Each row has a class, written after it.
[ 100  -82  184  223 -321 -101  322 -265 -304 -178  350  303  255  238
  114   32  -54  343  -39 -177  -77  248 -285 -170 -164   25 -212 -159
  134  -83 -168 -154 -298  -11  461]
(102)
[ 141 -275 -161  105 -154   39   84 -275 -561 -381  388  374    3  -15
  544   32 -756  352 -452   19 -251  145  120  -34 -165   29  -14  433
  239 -383 -475 -316  209  -88  -45]
(99)
[ 294 -360    2  204 -159 -190   85 -418 -755 -414  364  611  365  124
  506 -103 -843  440 -478  216 -195  183   30  204 -176 -147   50  493
  118 -365 -437 -122 -250   -3  204]
(154)
[-195  568 -492  438 -265  362   68  -40 -231  -47  129    6  321  570
  197  -43 -435  479   47  305 -311 -367 -125    0 -147 -105  194 -318
 -243  -71   38  166 -127 -108   63]
(99)
[-166  533 -408  423 -210  343   52  -64 -278    8   90   46  205  582
  242  -47 -349  489  -57  258 -353 -458  -42  141   -1   13  204 -381
 -271  -68    6  215 -232 -135  118]
(102)
[ 172 -204 -111  208 -506  -60  281 -313   46   95  117 -105 -207  347
  111  108 -315  102   23   83   19   79  327 -157  153  -33 -421 -195
  104  -15 -122   69 -161  318 -302]
(99)
[ 108 -241 -139  152  -29   42   38 -273 -606 -373  448  457  -91  -57
  485    4 -791  361 -500  -51 -342   46  165  -47 -146   38  -27  388
  238 -385 -506 -327  172 -170  -46]
(25)
[ -88 -230   94   -9 -246 -193  431 -157 -254 -273  434  382   45  242
  271   52  310  144  243 -213   85  259 -466 -318 -134  -76 -432 -302
  184 -156  -54 -100 -212 -101  376]
(99)
[   3 -267  171  -14 -238 -179  464  -94 -338 -285  469  383   38  182
  268   45  304  208  283 -257   55  273 -439 -283 -133   20 -457 -268
  267 -214 -102 -158 -266 -105  291]
(154)
[-189 -111  214  368 -245  -12  142 -340  118  206  445  305   58  226
  -48 -280   19  148 -114 -710 -221 -356  101  144  249 -326 -508 -488
  -56  206   38 -371   44  188  163]
(161)
[-176  -75   52  244 -219    9  111   14  202  356  381  219   -5  209
  -24 -258  128  202 -289 -825 -160 -309  234  -83   96   54 -417 -623
 -456  280   35 -313   43    2  110]
(106)
[-153   11   23  214 -147   84   69   42  175  343  310  269   77  156
  -89 -219  170  226 -230 -740 -259 -388  150 -152   19  -17 -408 -522
 -386  232  -29 -260   21   57   87]
(24)
[ 231 -193  -45  202 -309  -96  258 -231  -53  195  108  -87 -217  326
  131  165 -312  211    0   61  -41   17  324 -173  159   57 -453 -244
   25   73 -156  115 -326  348 -271]
(161)
[ 347 -344   29  211 -254 -201   45 -455 -885 -349  375  673  368  164
  621  -45 -783  436 -540  285 -298  223  -33  203 -189 -166   -5  490
   72 -304 -412  -45 -340   33  227]
(161)
[ -54 -235  145  -55 -231 -153  431  -73 -337 -275  417  415   31  195
  336   93  307  181  246 -265   43  286 -474 -349 -100  -12 -475 -251
  224 -158  -92 -169 -246  -87  230]
(161)
[-272  251 -492  380 -417   -9  180    0 -432 -124  119  165  418  639
   41 -133 -455  679   -4  148 -557 -270   66  277  146   38   69 -247
 -204 -179  119  124 -287   29   37]
(161)
[-135  -64  229  372 -136  -39  137 -273   87  270  469  376   11  236
  -40 -252   48  215  -80 -733 -300 -378  187  160  295 -295 -577 -541
 -106  185   72 -340  -47  137  217]
(161)
[-225  512 -393  417 -147  356   31 -113 -145  -69  104   19  389  543
  266  -41 -361  483   -3  292 -242 -486 -103   83 -106  -24  136 -339
 -227 -132  123  170  -85 -171   76]
(106)
[-207  -78  161  386 -174   21  180 -312   95  215  423  304 -100  143
 -102 -290   60  208  -75 -682 -249 -436  277  164  207 -256 -547 -531
   -3  154   34 -524   58  146  166]
(67)
[-145  -65  100  301 -178   27   24   -2  162  414  351  316   87  210
  -52 -238  206  272 -275 -759 -194 -331  152  -76   11   68 -381 -608
 -531  284    2 -281  -56  115  204]
(106)
[   1 -246  117   65 -200 -146  415 -125 -276 -265  478  348   57  169
  230   39  262  177  225 -276   29  177 -354 -298  -70  -66 -486 -311
  208 -240  -54 -147 -277 -113  303]
(24)
[ 231 -208    0  203 -462 -126  266 -288  -47  206  112  -75 -246  326
  161  102 -396   76  -68  195  -39   22  277 -157  162  -23 -376 -206
   24   35 -160  137 -244  242 -196]
(102)
[-151 -109  186  405 -213   -7  112 -307  128  205  434  297  -57  187
  -64 -294   15  149 -133 -720 -251 -340  311  169  270 -213 -545 -492
  -29   91  105 -471   -5  132  161]
(67)
[ -51 -215  138  -86 -202 -179  450 -152 -282 -275  450  397  -39  158
  354   26  368  175  236 -274    6  293 -376 -247 -129   26 -465 -321
  236 -164  -63 -171 -211 -122  354]
(154)
[  92 -261 -153  157 -148  105   14 -271 -575 -385  399  383  -20  -51
  482  -24 -772  369 -580   -8 -331   46  154 -127 -155   65  -26  327
  143 -357 -551 -296  197  -48  -37]
(24)
[ 106 -150 -211  118 -355    4  379 -257   61   10  110 -100  -88  398
  -21 -172 -558  114  -71   76  -28   79   78  -19  284  -59 -339 -148
   -2  245 -355  -33 -204  445  -23]
(99)
[-162    7   90  262 -213   83   97  -21  178  394  360  292   43  288
    2 -232  142  244 -266 -813 -167 -302  282 -113   49   52 -385 -582
 -451  270 -120 -208  -11   82  176]
(99)
[ 333 -366   12  183 -173 -203   27 -366 -816 -372  348  735  370  116
  510  -47 -813  449 -539  292 -263  209   51  225 -155 -158  118  508
   85 -360 -352  -80 -223  -41  235]
(106)
[-116  -23  139  272 -169   13   30   -4  204  513  359  294   13  255
  -38 -258  109  232 -344 -851 -246 -372  162  -48  145   78 -366 -577
 -559  291 -122 -239  -48   29  162]
(102)
[ 117 -276 -190   99  -41   -2   77 -303 -533 -344  381  381  -41  -42
  441   23 -813  368 -512   11 -309   68  160  -52 -184   71   13  433
  230 -333 -539 -261  170  -76  -46]
(25)
[  65 -124  189  155 -409  -79  336 -309 -283 -264  383  304  300  294
   84    7   59  338  100  -38   -1  355 -360 -175 -251   23 -208 -245
   62 -121 -235  -62 -267   26  473]
(154)
[ 181 -221  -66  238 -431  -55  264 -341   40  177  197 -129 -203  262
  105   96 -327  187  -35   42  -40   37  263 -183  189   16 -439 -258
   34  -25 -280  119 -195  363 -272]
(24)
[-279  212 -463  459 -285  -58  204  -11 -294  -34  133   39  335  687
   57 -180 -530  629   30  149 -444 -494   -6  320  279   33   11 -264
 -209 -163  144   79 -314  -35   -4]
(102)
[ -44 -204   72   25 -264 -144  429 -139 -347 -308  444  423   83  170
  296   57  277  208  200 -242   77  194 -467 -240  -85  -81 -386 -271
  261 -207   -3 -124 -208 -149  265]
(106)
[  71 -235 -126   71  -59   57   82 -257 -535 -401  318  361   -2  -91
  507  -19 -735  357 -494   70 -300   43  160  -61 -289   49    1  455
  249 -412 -520 -295  253 -116  -87]
(154)
[ 105 -278 -215  118 -130    8   65 -288 -626 -388  416  425   -5  -37
  510  -19 -741  370 -510   33 -343  107   80  -17 -197    6   42  376
  236 -341 -516 -303  164  -84  -43]
(25)
[ 296 -365  -13  144 -287 -120   60 -400 -828 -424  348  600  354   95
  653  -12 -810  392 -597  262 -205  265  -18  169 -145 -169    7  456
   98 -256 -423 -101 -214   20  248]
(161)
[  98 -119  161  203 -314  -68  235 -299 -204 -234  329  262  282  184
   54   64  154  297    8 -121  -52  315 -309  -85 -224  -35 -258 -204
  140 -151  -76 -198 -258  -11  413]
(67)
[ 168 -217 -104  203 -462 -151  312 -282  -15  215  172 -117 -272  312
   67   90 -398  122  -14  137  -45   68  233 -128  206    1 -349 -298
  -28   43 -138  198 -206  275 -209]
(106)
[ 107  -67  210  245 -305  -67  277 -328 -201 -189  344  261  327  236
   56   11   -4  318   11 -198   28  227 -323 -228 -228   33 -218 -167
   98  -55 -170 -206 -277   34  476]
(102)
[  32 -141 -269   95 -311   91  371 -201   50  -31   27  -80 -202  334
  -68 -137 -485   74 -174   66  -34   20   99  -54  161  -26 -228 -182
  -21  218 -369  -82 -217  378  -75]
(67)
[-228  -87  131  367 -168  -18  198 -266   98  179  469  294   13  171
   -8 -312    1  177  -41 -661 -220 -405  161  182  237 -296 -519 -423
   42  160   63 -443   22  125  166]
(25)
[ -24 -219   99   -8 -197 -138  456 -121 -280 -295  452  304  -40  157
  188   69  308  176  182 -253   32  198 -499 -313  -86  -58 -461 -294
  242  -88 -100 -124 -256 -111  299]
(24)
[  88 -125  174  220 -337 -125  234 -329 -215 -223  382  273  242  171
   54   26   17  232  -31 -178  -23  232 -346 -197 -134  -66 -279 -135
  168 -111 -105 -110 -250   40  484]
(102)
[ -24 -113  188  243 -405  -41  274 -376 -211 -219  415  334  178  156
   62   36    8  197   70 -221   20  296 -340 -238 -252  -78 -225 -156
  147 -200 -125 -219 -196    1  412]
(67)
[-266  150 -486  453 -328  -72  140  -70 -342 -146  218  173  375  669
    4 -166 -437  651    8   74 -436 -368   32  288  192   29   18 -238
 -175 -307  127   70 -323  -43  -46]
(67)
[-196 -118  228  449 -220   23   91 -321  125  157  447  370  -68  220
  -81 -296  100  213 -175 -678 -271 -355  228  167  208 -243 -505 -538
 -109  132   81 -462   51  111  155]
(106)
[-140  -83  127  253 -271   50   53   38   54  474  383  299   89  228
   41 -221  139  198 -229 -748 -241 -298  194  -96    5   50 -356 -621
 -557  231  -79 -223  -28   82  180]
(161)
[ 104 -301 -164   26  -58  -30  140 -199 -583 -394  320  405  -95  -76
  377   10 -793  341 -504   14 -275   84  147  -86 -215   57   14  458
  200 -349 -539 -217  139 -107  -48]
(154)
[ 103  -99  113  159 -386 -112  346 -329 -277 -260  377  305  329  239
   73   18   13  344   72 -184  -33  363 -190  -74 -187  -20 -237 -176
  119  -86  -77 -212 -202  -25  517]
(99)
[ 100 -212 -237   60  -66   28   57 -242 -604 -392  373  413    6  -45
  431   14 -899  361 -502  -24 -355   45  168 -123 -154    6   31  441
  215 -359 -487 -261  253  -91  -86]
(161)
[ -92   17   89  180 -170   83   -4    6  163  455  280  322   40  243
    8 -212  186  244 -370 -721 -310 -393  130    8  109  100 -339 -560
 -508  334  -74 -221   12   43  221]
(102)
[ 199 -270  -67  189 -419 -157  295 -302  -51  174  212 -110 -331  273
   99   79 -348   78    1   21  -29   51  278 -203  216   36 -417 -222
   50    2 -192  164 -283  310 -275]
(24)
[ 123 -226 -143  141 -315    7  283 -186  132    5  165  -72 -143  402
  -22 -185 -460  100 -130   64  -61  126  135   -5  271   53 -327 -172
 -113  151 -293  -54 -238  382  -47]
(106)
[  78 -131  208  225 -386 -143  328 -343 -311 -231  359  303  271  186
   25   63   59  334   17 -186  -28  351 -313 -219 -300   14 -252 -192
  179  -93 -106 -233 -288   -6  442]
(67)
[ -16 -222   87  -18 -228 -176  453 -105 -243 -251  504  389  122  189
  260   57  201  209  240 -223   71  230 -377 -293  -96  -74 -371 -242
  252 -274  -65  -74 -119 -173  257]
(106)
[-217  -32  180  400 -201    1  133 -261  104  222  409  270   23  157
  -43 -299  -31  215 -131 -727 -321 -347  289  157  284 -286 -556 -495
  -59  165   71 -442   64  167  153]
(161)
[-150  -38  245  409 -166   57  124 -231  154  267  461  294  -53  190
 -152 -344   31  148  -36 -706 -299 -364  200  138  232 -230 -498 -496
  -74  120  -15 -359   -5  187  192]
(154)
[ 286 -356  -29  151 -181 -194   55 -374 -852 -393  328  664  370  114
  613  -34 -814  421 -551  226 -254  205   -3  170 -129 -190   39  482
  113 -327 -408  -73 -237  -10  167]
(161)
[-258  169 -414  497 -359  -82  109  -96 -283  -79  177   86  394  627
  -32 -169 -446  694    9   84 -501 -312  103  291  206   87   18 -214
 -235 -244  129   81 -331   54  -29]
(24)
[ -16 -281  138  -19 -146 -158  435 -185 -252 -235  508  348  -47  182
  338   81  272  144  301 -265   85  226 -383 -288  -97   49 -479 -300
  281 -153  -78 -225 -213  -98  329]
(25)
[-144   20   78  193 -266  117  107  -12   83  372  367  339    8  214
  -13 -218  252  265 -122 -731 -226 -332  157  -53   34   86 -413 -655
 -449  225  -83 -237    2   55  194]
(154)
[ 305 -362    8  150 -210 -264  103 -405 -779 -416  325  672  424  143
  537 -111 -768  490 -496  188 -273  255   58  276 -155  -91    1  505
   98 -366 -351 -155 -290  -46  218]
(154)
[ 144 -196  -87  182 -378  -48  334 -187  -25  136  143  -94 -408  301
   69   97 -291  133   43   49  -41   82  312 -145  166   33 -360 -301
   42   39 -196   95 -278  301 -254]
(154)
[-139   10  109  238 -181   56   47   27  146  430  392  367  -12  249
  -34 -220  219  272 -269 -674 -293 -327  206  -94   20   13 -383 -677
 -514  312  -21 -213   17   32  211]
(106)
[-290  171 -484  378 -348  -98  226   22 -371  -63   96  143  366  622
    3 -182 -461  639   59   79 -480 -321   61  354  148   91  117 -217
 -247 -229  158  124 -353  -12   -1]
(154)
[-158  412 -350  431 -255  313   40 -117 -268  -83  139   81  325  537
  146  -28 -324  547   15  224 -334 -380  -96   71 -165   69  120 -341
 -255 -166   -5  136 -174  -90   97]
(154)
